Each row is followed by roughly how far along a hidden order it lies, from 0 to 10. A new part has a new order.
[  1  26  35   4   3  -8  42  -5  -3  25  10  46   2  27  -9  -6  27  30
 -17  34  26  33] : 4
[ -1  32  32   2  -3  21   0   1   0  -2  36   6  -4  22   2  -2   1 -13
   0  34  32  31] : 0
[49  0  4  1 35 -5 39 38 -5 28  4 50 31  4 25 26 33 33 34  3 -9  2] : 7
[-2 34 35  0  4 25  5 39 -2  2  2 42  1 17 -4 -4 -5 -5 -5 39 31 32] : 4
[ -2  34  30  -2   2  22   2  -4  -1  -3  40   1  -3  20 -10  -2  30  -6
  -7  39  35   4] : 3
[-5 37 34  0 -3 32 30 21  2  1  0  7  0 14  4  3 34  8 13 34 32 23] : 3
[ 50  -2   1   1  39  -5  41  33  -2  22   9  39  39  10  17  27  24  24
  19 -17  -6   4] : 9
[ 7 27  0  3 28 -7 11 34 -2 23  3 36  0 25 -8 -6 28 24 17  2 20  8] : 5
[-4 29 -1  4  2 26 -2 38 -3 24  0 43  1 20 -2 -3 32 35 -4 34 29  3] : 4
[  3  33  36   4   5  26   4  -6  -3  -3  39  -3   0  22  -5  -1  -1  -2
 -11  37  25  29] : 1
[ 55  -2   6  38  43 -14  42  31  -7  23  10  38  31  18  13  20  30  26
   4  -3  -4  14] : 10
[  4  34   1   4  38  18   6  43  -4  22   5 -13   0  28  -9  -6  27  25
   2  41  22  38] : 5
[  0  27  34  -3   1  23   5  -2  -2  -3   5  -2   2  25   1  -5  26  -7
 -13  38  27   4] : 3
[ -7  23  28   3   3   0  48  41  -4  25   3  41   3  22   3 -17  35  32
  -7  38  30  36] : 4
[ 49  27   4   8  38 -13   6  33  -4  21   8  35  -5  29 -10  -7  26  22
  10   0  28  38] : 5
[  1  30  32   5   6  18  10  -5  -5  -8  45  -6  -1  29  -9  -7  25 -10
 -27  36  23  37] : 1
[  4  37  37   8   7 -11  13  42  -6  -6  12  33   3  28  17 -11  28  26
   9  41  25   9] : 5
[ -6  33  32   5  -1  24   6  -5  -5  -3   6   0  -1  28  -7  -5  23 -10
 -16  34  25   7] : 3
[ 50   2   3   9  38 -13  36  29  -6  22  11  31  31  34 -14  -9  20  20
   3   0  -4   7] : 6
[57 28  0  2 40 -5  6 29 -3 25  2 40  0 17 29 27 33 30 26 38 -4  3] : 5
[57 25  0  0 31  1  4 43  0 26  4 40 30  4 28  3 28 33 32  2  1 28] : 5
[ 7 34 31  2  0 36  2 -3 -2 -4 44 -1  3 17 31  0 31 -9 -5 42 28  2] : 2
[51 -4  3 31 32 -3 36 40  0 26 -1 41 30  3 29 37 30 32 37 -2 11 31] : 7
[53 -1  0  3 37 -7  5 41 -4 22  5 40  1 24 26 -4 29 28 22 -4 -1 30] : 5
[  4  30  35   6   0 -14   8  -8 -25  21  11  -9   1  33 -19  -8  29 -12
 -29  36  26   9] : 4
[47  0  3 29 34  0  6 41  0 27 -1 44 24 -8 25 29 32 34 35 15  1 33] : 8
[ 1 29  4  3 47 -9  6 34  2 23  9 35 -1 29 20 -7 28 23 15 37 33 35] : 5

Part 2:
[  7 -12   1  -1  -4   0   0 -28  -2   1   1   6  -3  -2 -11  -2   2] : 7
[  9   1   1  -2  -3   0   2 -24  -3   1   5 -15  -2  -7 -13   3   1] : 6
[  7 -19  -9   1  -7   2  -2 -49  -6   5   6  40  -4   2  -8  -1   3] : 10
[ -1  -1  -7  -2  -2   2  -2 -27  -5  -2  12   4  -1  -6  -7   6   4] : 8
[ 15  -5  19  -1  -2  -5   5 -19   1   1 -10  -1  -7   1 -18  -5  -7] : 4
[ 14  -9  14  -1  -5  -2   3 -27  -3   0  -2  -4  -6   0  -9  -5  -1] : 6
[ -5 -18  -5  -2  -5   6  -8 -51  -6   6  10  37   0   6   1  -1   4] : 10
[  6  -9   3  -2  -3   1  -1 -24  -2   2   2  10  -2  -1  -9  -2   0] : 7
[ 23  -7  21   0  -6  -6   7 -17   0   1 -13 -16 -10   0 -22  -7  -7] : 4
[ 16   6  15  -3   0  -7   8  12   4  -5 -11 -28  -4  -5 -17  -9  -7] : 0
[ 11  -4  17  -3  -3  -4   4 -10  -1   1  -8 -11  -7   2 -10  -9  -7] : 3
[  0 -17   4  -2  -3   1  -4 -27  -3   5   0  27  -2   9  -5 -10  -3] : 7
[ 12  -9  -5   1  -6   0   1 -41  -7   0   6   7  -5  -4 -18   3   6] : 9
[ 15  -5  19  -2  -4  -4   6   3   2   1 -11 -11  -6   0 -15 -10  -7] : 3
[  2 -21   8  -1  -4   0  -2 -25  -1   6   0  24  -4   8  -8  -9  -1] : 7
[ 11  -2   7  -1  -4  -1   3 -27  -3  -1   1  -6  -4  -6 -16   1  -1] : 6
[  8  -8  23  -3  -3  -4   3   0   4   3  -9  -2  -5   6  -9 -13 -10] : 3
[  9   5  20  -3   1  -8   8  19   6  -7 -11 -36  -2  -4 -16 -11  -9] : 0
[  7 -15  -3   0  -6   2  -2 -40  -6   1   7  16  -3  -3 -11   2   4] : 9
[ 14 -12  21  -2  -3  -4   3  -8   2   2  -9  -3  -7   4 -17 -12  -6] : 4
[ 21   1  14  -2  -3  -5   6 -10   0  -2  -6 -21  -8  -5 -20  -4  -5] : 3
[ 13  -2  16  -3  -2  -4   5   1   2   0  -4 -16  -5  -2 -14  -7  -6] : 3
[  6  -6  -9   0  -5   3   0 -39  -7  -2  10   6  -1  -7 -11   6  10] : 9
[ 14   0  15  -2  -3  -5   6   4   2  -1 -10 -15  -6   1 -14  -8  -5] : 2
[  6 -13  -2   0  -5   1  -1 -39  -2   2   7  21  -2   0 -10  -1   4] : 9
[  7 -10   0  -1  -5   1  -1 -29  -5   1   5  12  -2  -1 -12   2   2] : 8
[ 20 -14  21   0  -7  -5   5 -21   0   4 -13   5 -12   6 -17 -14  -6] : 5
[ 10  -4   9  -2  -4   0   3 -19  -2  -1   2  -1  -5  -2 -11  -3  -1] : 6
[ 15   7  19  -2  -2  -6   7   5   1  -4 -12 -17  -6  -1 -15 -10  -9] : 1
[ 15   1  18  -3  -3  -4   5   8   1  -1  -7 -16  -5  -4 -14  -5  -6] : 3
[  0 -15  -1  -1  -5   3  -5 -35  -5   5   1  32  -1   5  -6  -3   2] : 9
[  9 -14  -4   0  -6   2  -2 -45  -7   2   7  20  -3  -2 -14   2   7] : 10
[ 11  -7  -4  -1  -4  -1   2 -24  -3   1   3   4  -3  -3 -11  -1   0] : 7
[ 10  -8  10  -2  -3  -2   2 -22  -2   2  -3   4  -5   1 -13  -5  -3] : 5
[ 15   6   8  -2  -2  -4   6   2  -2  -5  -2 -22  -5 -10 -18   3  -2] : 4
[ 10  -5  16  -2  -3  -4   2 -10  -1   1  -6 -10  -5   0 -10  -7  -6] : 4
[ 16   5  14  -3  -2  -6   8  10   2  -4  -7 -27  -6  -7 -19  -5  -9] : 2
[-15 -26  -1  -3  -5   5 -10 -33  -2   9   6  52   2  16  13 -10   0] : 9
[  1  -1  -4  -2  -2   2  -1 -18  -4  -2  10  -1   1  -8  -7   5   3] : 7
[ 14   1  12  -2  -3  -3   5 -11  -1  -2  -3 -14  -4  -5 -10  -3  -3] : 4
[  9  -6  21  -3  -3  -4   5   2   4   1 -12  -3  -5   7  -9 -12 -11] : 2
[  1 -10  10  -4  -2   0  -2 -12   2   3  -2  10  -2   5  -5 -10  -6] : 5
[  4  -2  18  -4  -1  -4   4   8   4  -1  -7 -12  -4   1 -10 -12  -9] : 2
[  6 -12 -11   0  -5   3  -2 -41  -6   1   6  13  -2  -4 -12   6   6] : 10
